Each row has a name. Each question is about the rows just above it.

[108 105 82 125 69 115 35 147 58 111 64 79 76 88 174 134 153 117 127 62] = Q705
[87 97 70 95 174 136 41 45 138 99 111 170 150 96 77 139 151 89 57 111] = Q471
[75 83 67 79 107 98 39 111 46 94 159 183 131 60 109 97 133 138 118 68] = Q616
[113 117 52 90 106 24 91 120 11 105 128 112 108 64 93 102 73 137 87 42] = Q41
[134 76 80 105 36 181 75 141 125 126 110 98 85 110 73 69 26 110 89 139] = Q561
[108 105 82 125 69 115 35 147 58 111 64 79 76 88 174 134 153 117 127 62] is in which row?
Q705
Which value is in both Q41 and Q471?
[87]
[134 76 80 105 36 181 75 141 125 126 110 98 85 110 73 69 26 110 89 139] is in which row?
Q561
[113 117 52 90 106 24 91 120 11 105 128 112 108 64 93 102 73 137 87 42] is in which row?
Q41
Where do [75 83 67 79 107 98 39 111 46 94 159 183 131 60 109 97 133 138 118 68] appear?
Q616

[74 105 93 203 112 71 53 103 117 113 105 70 104 74 65 108 101 102 102 101 75 73 59 117 104 104 99 108 103 106 108 101 107 106 53 103 102 105 103 63 131 23] : Q622
[163 109 96 117 65 80 80 120 112 62 116 91 99 79 93 105 123 92 112 95 104 93 181 42 113 124 101 74 91 80 73 100 120 100 79 90 95 88 90 94 149 41] : Q894
[180 75 94 53 45 65 71 69 73 74 72 75 76 61 58 75 55 98 82 99 85 77 70 87 68 58 101 93 100 92 93 97 57 87 76 95 97 93 97 80 97 33] : Q604
Which row holds [180 75 94 53 45 65 71 69 73 74 72 75 76 61 58 75 55 98 82 99 85 77 70 87 68 58 101 93 100 92 93 97 57 87 76 95 97 93 97 80 97 33]?
Q604
Whose row is [163 109 96 117 65 80 80 120 112 62 116 91 99 79 93 105 123 92 112 95 104 93 181 42 113 124 101 74 91 80 73 100 120 100 79 90 95 88 90 94 149 41]?
Q894
[74 105 93 203 112 71 53 103 117 113 105 70 104 74 65 108 101 102 102 101 75 73 59 117 104 104 99 108 103 106 108 101 107 106 53 103 102 105 103 63 131 23] is in which row?
Q622

[62 118 90 99 112 110 92 100 98 101 131] = Q216
[144 81 135 70 130 130 116 100 98 101 112] = Q966
[126 85 99 116 77 92 96 98 99 90 114] = Q928
[144 81 135 70 130 86 116 97 123 136 117] = Q511
Where do [144 81 135 70 130 130 116 100 98 101 112] appear?
Q966
Which value is in both Q511 and Q928?
[116]

[89 143 37 98 100 50 119 153 100 37 70 111 30 135 99 156 100 90 71 94 85 100 130 151 68 173 98 17 73 64 105 96 55 157 186 106 87 154 200 108 99 92 121 53 47 154 110 55 120 70 120 61 91 146 121] -> Q237
[97 137 85 53 123 39 74 120 82 45 37 110 70 117 117 106 100 140 69 113 76 104 113 111 116 149 101 28 130 68 96 59 111 142 141 107 90 156 123 98 127 53 58 67 91 150 103 88 129 99 118 77 136 132 163] -> Q961
[83 98 112 121 84 103 117 154 41 103 78 110 145 99 97 157 117 107 90 135 111 92 101 90 111 129 109 96 90 87 83 98 109 97 112 96 125 109 106 127 92 100 27 70 122 125 105 103 75 117 80 105 50 115 81] -> Q848
[114 109 99 95 141 104 95 94 100 106 106 90 106 109 102 95 108 102 113 87 109 98 100 107 90 84 99 100 105 88 115 101 98 105 118 111 91 98 102 104 89 86 116 110 91 101 100 104 85 99 92 100 124 111 106] -> Q426
[93 98 111 110 87 104 112 128 69 100 85 103 127 101 101 135 107 107 92 121 107 99 98 98 103 116 83 92 93 84 86 95 103 102 106 96 111 98 102 111 91 106 58 93 110 117 98 87 89 103 96 105 68 104 93] -> Q44
[84 134 83 64 125 43 86 121 100 46 51 121 51 127 104 114 112 58 103 120 83 104 114 105 103 147 107 39 124 55 89 51 104 122 138 100 90 148 138 112 115 48 68 125 76 161 100 87 120 92 122 68 138 126 151] -> Q849
[107 126 122 90 102 99 92 114 128 87 84 95 97 97 101 95 106 106 82 106 82 94 110 88 106 114 93 113 103 104 107 83 108 107 96 90 129 91 99 84 99 108 116 124 110 106 100 114 123 87 112 100 84 63 112] -> Q824
[86 98 95 105 106 102 98 98 104 102 99 99 95 96 106 95 104 90 97 98 107 107 102 92 112 104 119 106 84 106 79 94 103 100 84 84 100 108 103 101 112 101 96 99 89 101 99 99 101 100 109 104 107 89 81] -> Q493
[117 73 114 81 116 128 54 51 61 64 134 107 104 78 126 87 97 119 63 126 69 161 140 87 110 118 61 106 111 113 90 128 115 104 135 149 105 108 131 120 78 92 40 98 105 139 83 87 69 75 102 115 88 112 109] -> Q76
Whose row is [97 137 85 53 123 39 74 120 82 45 37 110 70 117 117 106 100 140 69 113 76 104 113 111 116 149 101 28 130 68 96 59 111 142 141 107 90 156 123 98 127 53 58 67 91 150 103 88 129 99 118 77 136 132 163]?
Q961
[114 109 99 95 141 104 95 94 100 106 106 90 106 109 102 95 108 102 113 87 109 98 100 107 90 84 99 100 105 88 115 101 98 105 118 111 91 98 102 104 89 86 116 110 91 101 100 104 85 99 92 100 124 111 106] is in which row?
Q426
Where do [83 98 112 121 84 103 117 154 41 103 78 110 145 99 97 157 117 107 90 135 111 92 101 90 111 129 109 96 90 87 83 98 109 97 112 96 125 109 106 127 92 100 27 70 122 125 105 103 75 117 80 105 50 115 81] appear?
Q848
Whose row is [84 134 83 64 125 43 86 121 100 46 51 121 51 127 104 114 112 58 103 120 83 104 114 105 103 147 107 39 124 55 89 51 104 122 138 100 90 148 138 112 115 48 68 125 76 161 100 87 120 92 122 68 138 126 151]?
Q849

[87 75 21 136 107 104 105 88 114]  Q636
[21 16 100 105 53 107 66 126 132]  Q373
[132 111 81 104 87 66 131 41 84]  Q172
[114 95 70 109 65 28 95 20 112]  Q317
Whose row is [87 75 21 136 107 104 105 88 114]?
Q636
Shared by Q317 and Q636:
[114]
Whose row is [114 95 70 109 65 28 95 20 112]?
Q317

[87 64 158 73 45 181 41 81 162 107 154 154 76 58 128 93 54 116] : Q259
[149 49 107 56 86 84 73 108 77 26 108 74 121 60 99 128 56 62] : Q333
[127 71 99 138 122 70 162 128 72 89 90 90 136 110 79 103 104 38] : Q613
[75 95 43 80 112 49 133 89 37 140 83 40 88 151 68 91 139 48] : Q89
[43 127 142 116 124 137 153 73 158 111 107 145 112 84 120 90 119 131] : Q598
[116 71 134 103 123 126 185 140 127 105 126 125 147 100 100 112 115 70] : Q638
[46 61 124 139 79 38 118 102 132 127 164 101 100 78 111 95 93 81] : Q781
[138 110 145 115 131 132 131 131 161 108 106 137 144 74 125 116 102 119] : Q682
[79 102 112 150 78 142 100 89 124 142 120 143 76 123 103 78 111 130] : Q782
[150 69 66 67 63 82 30 74 44 74 113 61 74 70 91 120 51 97] : Q170
[149 72 107 56 86 84 73 108 77 26 108 74 121 60 113 103 130 161] : Q11
Which value is in both Q782 and Q682?
[102]
Whose row is [75 95 43 80 112 49 133 89 37 140 83 40 88 151 68 91 139 48]?
Q89
Which value is in both Q333 and Q170?
[74]
The one value in Q170 and Q598:
[120]
The one value in Q638 and Q170:
[70]

[107 49 140 144 134 124 101 109 97 121 51 75 138 67 59 91 93] = Q642
[91 49 140 144 134 124 101 109 97 121 51 75 142 142 36 135 75] = Q504
[147 106 33 109 107 113 138 75 46 111 116 67 116 27 132 68 74] = Q214
[91 49 140 144 134 124 101 109 97 121 51 106 142 27 132 68 74] = Q780
Whose row is [91 49 140 144 134 124 101 109 97 121 51 75 142 142 36 135 75]?
Q504
Whose row is [91 49 140 144 134 124 101 109 97 121 51 106 142 27 132 68 74]?
Q780

[151 89 28 6] : Q618
[26 152 151 27] : Q764
[7 89 151 150] : Q768
The one value in Q764 and Q618:
[151]
The one value in Q618 and Q764:
[151]
Which value is in both Q768 and Q764?
[151]
The row with [26 152 151 27] is
Q764
Which value is in both Q764 and Q768?
[151]
Where do [151 89 28 6] appear?
Q618

